Small tables with named rows and columns. After each table, cells are looked up by row and column.

Table gines
|  | siko | bur | pekega | pab | luz | lom | badakim |
|---|---|---|---|---|---|---|---|
| tozopi | 1642 | 3377 | -1255 | -5086 | -3627 | -5440 | -302 |
| bifime | 1266 | 5188 | -2260 | -5951 | -2847 | -2564 | -606 |
| tifi | 1944 | 2006 | -321 | -4127 | -3808 | -7111 | -45 |
| fus | 2057 | 1274 | 169 | -3584 | -3913 | -7808 | 156 |
| fatopa | 1572 | 3991 | -1664 | -5441 | -3373 | -4467 | -369 |
| gazimu | 1725 | 2717 | -808 | -4636 | -3707 | -6254 | -120 |
| selanit | 2158 | 609 | 602 | -3010 | -3913 | -8464 | 346 |

bur of tozopi: 3377
siko of tifi: 1944
lom of tifi: -7111
luz of selanit: -3913
badakim of bifime: -606
siko of gazimu: 1725
siko of fus: 2057
bur of bifime: 5188
pekega of fus: 169
pab of tifi: -4127
siko of fatopa: 1572
bur of tifi: 2006
lom of gazimu: -6254

rud:
,siraku,lubim,pefez,zerof
lub,96.550,11.586,26.431,25.239
fuluvod,38.717,18.084,15.733,68.832
kem,28.950,51.312,38.388,47.087

lub, siraku => 96.550
kem, lubim => 51.312
lub, lubim => 11.586
fuluvod, pefez => 15.733
kem, zerof => 47.087
lub, zerof => 25.239
lub, pefez => 26.431
fuluvod, zerof => 68.832
Which row has the largest pefez? kem

tenosu =
|  | subo | raz |
|---|---|---|
| vudabas | 0.274 | 0.267 |
| fes | 0.272 | 0.270 |
| zib | 0.284 | 0.248 |
| delif | 0.771 | 0.220 |
| gev | 0.258 | 0.304 |

subo of delif is 0.771
subo of gev is 0.258
raz of gev is 0.304
subo of vudabas is 0.274
subo of zib is 0.284
subo of fes is 0.272
raz of vudabas is 0.267
raz of zib is 0.248
raz of delif is 0.220
raz of fes is 0.270
Row with the largest subo: delif

gokubab:
,muneg,muroso,nanor,dak,tiv,muvuvug,vora,lur,dazo
rut,241,486,618,296,253,295,556,538,336
bog,446,356,644,430,268,372,496,514,436
viki,452,582,606,681,427,559,383,352,170
fudoboz,408,273,545,502,324,385,450,450,538
nul,414,584,600,597,478,542,355,344,250
bota,463,328,618,364,478,354,383,570,390
dimin,399,292,617,456,340,387,526,454,527
nubakon,410,756,553,387,185,381,497,561,402
faf,431,330,543,418,307,430,515,460,545
mefuz,394,357,582,502,346,377,532,542,470

What is the muvuvug of mefuz in gokubab?
377
What is the lur of faf in gokubab?
460
What is the lur of mefuz in gokubab?
542
What is the dak of bog in gokubab?
430
What is the muneg of faf in gokubab?
431
What is the muvuvug of nul in gokubab?
542
What is the muroso of dimin in gokubab?
292
What is the nanor of nul in gokubab?
600
What is the lur of bog in gokubab?
514
What is the muneg of viki in gokubab?
452
What is the dak of fudoboz in gokubab?
502
What is the tiv of mefuz in gokubab?
346
What is the dazo of mefuz in gokubab?
470
What is the tiv of nubakon in gokubab?
185
What is the dazo of nubakon in gokubab?
402
What is the lur of fudoboz in gokubab?
450
What is the nanor of bog in gokubab?
644
What is the muroso of fudoboz in gokubab?
273
Which row has the largest muvuvug? viki

rus
columns: nupapi, zufaril, gafud, gopag
kitone: [6078, 5816, 5752, 5605]
zusufa: [5467, 6308, 5450, 5576]
kazaros: [5418, 6132, 3625, 5520]
rinimem: [6036, 5643, 7173, 5998]
lema: [3968, 6781, 6178, 4804]
gotel: [3793, 7246, 6246, 5047]
likod: [8164, 4916, 567, 6630]
zegebo: [5970, 4862, 4866, 5903]
fil: [4633, 6485, 8274, 5231]
deto: [4548, 7484, 5668, 5347]

What is the gafud of rinimem in rus?
7173
What is the zufaril of kitone in rus?
5816
What is the gopag of zusufa in rus?
5576
What is the zufaril of kazaros in rus?
6132
What is the gopag of rinimem in rus?
5998
What is the nupapi of gotel in rus?
3793
What is the gafud of fil in rus?
8274
What is the nupapi of lema in rus?
3968
What is the nupapi of zegebo in rus?
5970
What is the gopag of deto in rus?
5347
What is the nupapi of fil in rus?
4633
What is the nupapi of kazaros in rus?
5418
What is the nupapi of rinimem in rus?
6036
What is the zufaril of likod in rus?
4916
What is the nupapi of kitone in rus?
6078
What is the gafud of likod in rus?
567

muf.tsv
	nare	zoz	nurov	bifatas	giz	loz	vizik	vem	vid
vedubam	0.849	0.534	0.519	0.273	0.550	0.394	0.169	0.557	0.380
nebat	0.631	0.626	0.653	0.230	0.578	0.442	0.430	0.408	0.437
butip	0.641	0.554	0.403	0.265	0.457	0.446	0.420	0.502	0.445
devala	0.621	0.657	0.567	0.328	0.613	0.463	0.344	0.470	0.549
fubeto	0.777	0.623	0.556	0.374	0.567	0.460	0.359	0.429	0.440
nutinet	0.723	0.516	0.710	0.369	0.612	0.499	0.203	0.463	0.392
ruf	0.718	0.627	0.672	0.263	0.477	0.534	0.402	0.509	0.438
tabaseg	0.662	0.534	0.523	0.299	0.461	0.491	0.312	0.547	0.453
sanob	0.679	0.512	0.686	0.409	0.521	0.470	0.321	0.525	0.376

vizik of ruf = 0.402
bifatas of vedubam = 0.273
nurov of butip = 0.403
nare of nebat = 0.631
nurov of ruf = 0.672
vizik of nutinet = 0.203
giz of sanob = 0.521
nurov of fubeto = 0.556
vem of butip = 0.502
vid of butip = 0.445
nurov of sanob = 0.686
bifatas of devala = 0.328
zoz of vedubam = 0.534
loz of devala = 0.463
bifatas of nebat = 0.230
loz of ruf = 0.534
vem of nutinet = 0.463
loz of nutinet = 0.499

